array([[ 17.9, -14.8,  -3.3, -41.7, -60.5,  76.0],
       [-67.6, -31.8,  21.2,  33.4, -37.2,  24.6],
       [ 47.4,  -4.7,   5.3, -60.9, -21.8,  17.6]]) → 21.2

array([[ -5.2,  39.6,  -9.5, -22.3,  70.1],
       [-22.9,   7.3,  21.0, -57.1,  44.0],
       [ -5.1, -19.8,  10.6,  -7.7, -24.1]]) → 21.0

array([[ 61.3, -11.7,  60.2,  61.3,  14.5],
       [-15.0,  57.5, -25.3, -10.2, -66.9],
       [ 65.1,  -5.9,  63.0,  69.1,   7.5]]) → -25.3

array([[ 28.5,   5.8,   5.6,  13.8,  34.4,  -1.6,  10.5],
       [-14.1, -23.3, -20.7,  36.8,  19.0,  26.6,  28.3],
       [-29.1,   0.6, -33.5,  -0.6,  24.2, -66.9,   8.1]]) → -20.7

array([[ -5.2, -46.7, -37.4,  42.1],
       [-49.4,  -0.5,  -0.6, -16.8],
       [-73.2,  39.4, -59.6, -73.7]]) → -0.6

array([[ 32.9,  29.4,  52.9, -25.2,  -1.7],
       [ 52.1,  47.7,  45.1, -23.8, -26.4],
       [  7.4,   5.9, -69.6,  19.4, -41.5]]) → 45.1

array([[ 20.1,   8.8,  22.2,  -3.7, -26.5, -23.8,  -5.6],
       [ 63.2,  15.4,  74.0, -18.9, -79.0, -57.5, -20.7],
       [-11.0,  18.8,   6.7, -14.4,  12.4,  15.1,  -7.2]]) → 74.0

array([[  7.3, -27.7,  -6.6, -20.3,  -4.7,  11.4,  10.4],
       [ 13.7,   8.8, -39.3, -37.4, -47.0,  22.1,   8.6],
       [-45.1, -33.1,   2.7,  15.9,   0.2,  -4.4,  62.1]]) → -39.3

array([[ -1.3,  -5.4,  10.9,  13.5, -11.9, -14.4],
       [ -1.3,  -5.4,  13.6,  28.6, -80.0, -79.0],
       [ -1.3,  -5.7,  10.9,  28.6, -80.0, -80.7]]) → 13.6

array([[-44.4, -51.3,  11.5,  43.3, -26.6, -45.1, -33.4],
       [-28.9, -62.1, -41.7,  26.8,   5.9,  -0.2,  36.6],
       [  3.3,  48.7,  70.3,  -2.5, -32.7, -40.5, -79.8]]) → -41.7
---
[[ 49.7  52.9  47.3 -66.0  38.1 -57.6 -61.0  50.2]
 [-64.8 -56.8 -63.3  71.0 -42.3  62.3  62.0 -52.4]
 [ 63.4  56.2  70.0 -76.8  43.0 -69.5 -60.7  48.5]
 [-54.8 -51.7 -65.2  74.5 -41.7  66.0  58.6 -46.7]
 [-56.5 -51.7 -53.5  67.1 -39.9  51.7  61.6 -43.3]
 [ 63.0  51.1  68.9 -70.1  45.4 -61.4 -62.8  51.6]
 [ 55.2  51.6  56.5 -68.7  43.6 -57.0 -59.4  48.2]
 [ 54.4  50.5  52.3 -65.4  40.8 -57.5 -59.3  46.7]
 [-53.9 -49.7 -54.9  70.2 -40.5  61.0  61.1 -41.5]] Out: 47.3

[[ 38.2  14.1 -18.1 -34.4  50.2  12.1 -11.8  79.8   3.5  14.4 -19.6]
 [ 33.3   9.8 -19.9 -26.8  44.6  15.1 -20.9  74.8   4.4  15.4 -21.4]
 [ 36.1   5.2 -20.9 -32.3  44.0  14.6  -7.4  76.5   5.7  15.1 -24.1]
 [ 37.4  13.6 -16.7 -33.8  50.4  11.7 -11.4  78.8   4.1  12.1 -19.3]
 [ 36.7  13.2 -19.5 -34.6  49.2  10.2  -8.7  77.8   5.1  13.7 -19.8]] Out: -18.1

[[-42.5  29.4  34.6   1.2  -7.1 -17.9  36.9  -1.4 -20.4  41.0]
 [ -7.1  45.0 -61.7  58.2 -28.0  30.0  52.7  40.2 -30.6 -10.8]
 [-10.3 -43.6  48.3  58.5  -9.7 -51.6 -24.3  52.2 -44.4  62.3]
 [-38.6  31.5  28.6  40.5  13.0  13.2 -37.1   0.7 -43.5   2.5]
 [ 45.3  34.1  22.5 -28.4 -53.3  38.3 -10.7   0.9  -6.7 -44.7]
 [ 24.9 -51.6  57.0  49.6  59.1 -38.1  37.1 -28.9 -32.6  22.8]
 [ 56.4 -14.8 -20.6 -34.7 -28.0 -44.1 -27.2   1.5  12.1 -49.1]
 [-14.8  50.0 -60.9  29.0   6.4 -21.7  22.8 -32.4  28.5  10.0]] Out: 34.6

[[ 35.6 -53.2  19.7   3.0  44.7 -41.3 -14.0   3.9   9.0]
 [-31.1  -4.9   4.2   4.6   0.9  70.6 -31.4   3.7  15.3]
 [-36.3  25.1  -4.6   1.2 -15.1  71.8 -15.9   2.3   4.5]
 [-14.0 -22.8   8.7   3.1  15.3  30.7 -22.9   3.6  12.1]
 [ 10.0 -31.1   8.9   2.7  19.3 -13.2 -13.0   3.9   6.4]] Out: 19.7

[[  5.9  11.6  27.8  -8.9  -3.9  10.4  13.4]
 [-62.8  -6.9  -2.3  -0.1  13.5 -14.0 -19.2]
 [  1.1 -18.7 -28.7   5.1 -10.2   6.3 -16.6]
 [ 23.6 -29.2   3.2  -7.0  -1.3   8.1 -14.2]
 [-17.9  18.2  -0.2  18.3  -1.6  15.2 -17.9]
 [  8.9  36.1  -7.9   3.6  -6.0  58.1  -6.1]
 [-23.4   3.9  12.0   6.1  -4.0  15.6  -2.0]
 [ -6.1 -25.0  24.0  14.0 -14.8 -16.8  10.5]] Out: 27.8
